Below are the code and all the weights of a small trained network. Each question names an input and a class and asks about switching units off, where a switched-off unit gives its printed mean instead of its output.

import numpy as np


def w(rows, s, z=0):
    codes = np.array(rows[::2]) - 128.0
    scale = np.full(codes.shape[1], s)
    scale[-1] = z or s
    return codes * scale


def norm(h):
    return h / np.sqrt((h * h).mean(-1, keepdims=True) + 1e-5)


def f(y):
    return y / 2 * (1 + np.tanh(0.7978845608 * (y + 0.044715 * y**3)))


def log_softmax(a):
    a = a - a.max(-1, keepdims=True)
    return a - np.log(np.exp(a).sum(-1, keepdims=True))


def net(x, mask):
    res = np.array(x, float).reshape(1, 7) / 4 @ E
    u = 0
    for l in range(2):
        y = f(norm(res) @ A[l][:, :-1].T + A[l][:, -1])
        res = res + np.where(mask[u : u + 10], y, B[l][:, -1]) @ B[l][:, :-1]
        u += 10
    return log_softmax(norm(res)[-1] @ U[:, :-1].T + U[:, -1])


A, B = {}, {}
E = w([
[127,153,94],'x0',
[116,171,135],'x1',
[104,2,109],'x2',
[136,127,139],'x3',
[138,157,38],'x4',
[208,141,206],'x5',
[211,130,98],'x6',
],0.0056)
A[0] = w([
[137,79,141,130],'L0N0',
[129,136,137,47],'L0N1',
[159,221,99,137],'L0N2',
[75,100,116,71],'L0N3',
[205,127,97,94],'L0N4',
[120,136,1,136],'L0N5',
[130,130,144,3],'L0N6',
[152,115,157,4],'L0N7',
[184,167,166,203],'L0N8',
[124,59,217,151],'L0N9',
],0.0077,0.0035)
B[0] = w([
[124,120,164,149],'L0N0',
[204,130,115,88],'L0N1',
[253,143,73,235],'L0N2',
[67,131,181,123],'L0N3',
[64,154,82,167],'L0N4',
[97,233,2,249],'L0N5',
[193,133,139,76],'L0N6',
[183,82,68,85],'L0N7',
[166,203,87,252],'L0N8',
[170,174,124,210],'L0N9',
],0.0067,0.0027)
A[1] = w([
[179,47,100,254],'L1N0',
[96,158,175,148],'L1N1',
[76,153,251,181],'L1N2',
[112,180,95,60],'L1N3',
[125,148,151,117],'L1N4',
[174,95,142,207],'L1N5',
[104,154,116,14],'L1N6',
[133,188,148,145],'L1N7',
[155,221,142,174],'L1N8',
[201,101,134,228],'L1N9',
],0.013,0.0042)
B[1] = w([
[124,254,203,193],'L1N0',
[143,30,135,149],'L1N1',
[79,49,131,202],'L1N2',
[146,142,121,162],'L1N3',
[150,92,172,132],'L1N4',
[91,183,219,169],'L1N5',
[141,145,127,117],'L1N6',
[167,25,152,182],'L1N7',
[223,39,66,253],'L1N8',
[62,172,222,205],'L1N9',
],0.0079,0.0067)
U = w([
[108,192,202,156],'0',
[193,177,47,129],'1',
[108,217,11,124],'2',
[121,64,187,187],'3',
[63,111,94,13],'4',
[191,158,145,248],'5',
],0.011,0.0015)

Each question gives the input, the list of numbers given to net, and the class t.
The units are the neurons (one row each of A and B). Each row of codes is followed by its name. A weight is (code - 128) times the scale printed after its matrix; where a second scale follows, it is the last column's (A, B and U).
mask holds one flag per neuron, layer by layer. A switched-off neuron (its flag False) gives its mean, the last column of its row in B, instead of its output. The means were averaged over made-up inputs and are rounded, as every weight is.
A unit's drop is (log p(t) with every unit on - log p(t) with that unit switched off) / (log p(t) with every unit on - log p(t) with every unit switched off).
The circuit of an input: a set's keep is (log p(t) with only the set's units on - log p(t) with every unit switched off) / (log p(t) with every unit on - log p(t) with every unit switched off). Starting from the 12 units with the biggest drops (on a tie, the unit counted first), units are removed one at a time, each time the one whose removal leaves the highest keep (on an exact tie, the one counted first), for as long as the keep stays at least 0.8.
units of the circuit, in order: the units of the circuit, biggest drop first
k most important neurons: the k neurons with the biggest drops, biggest first
k most important neurons of layer l: the k neurons of layer l with the biggest drops, biggest first
drop of u: that unit's drop, to one decimal
input [-2,5,5,0,4,8,1], class 0: 2 most important neurons : L0N5, L1N9
input [4,-2,0,0,-5,2,-5], class 4: units of the circuit, in order : L1N2
input [3,8,-5,-2,-8,5,-7], class 3: 2 most important neurons : L1N2, L0N5
input [7,0,7,0,6,7,-6], class 0: 3 most important neurons of layer 0 : L0N8, L0N4, L0N0
input [-4,-2,7,-4,4,-6,2], class 2: units of the circuit, in order : L0N5, L1N2, L1N8
input [-4,-7,2,-6,4,-3,5], class 2: 2 most important neurons : L0N5, L1N8
input [3,-5,3,1,0,-2,7], class 2: 3 most important neurons of layer 0 : L0N5, L0N4, L0N2
input [1,3,-8,-3,-5,7,-6], class 3: drop of L1N2 : 0.2
input [-2,8,0,5,1,7,-8], class 3: drop of L0N5 : 0.1
input [-6,7,-2,1,2,-1,0], class 3: drop of L1N1 : -0.1
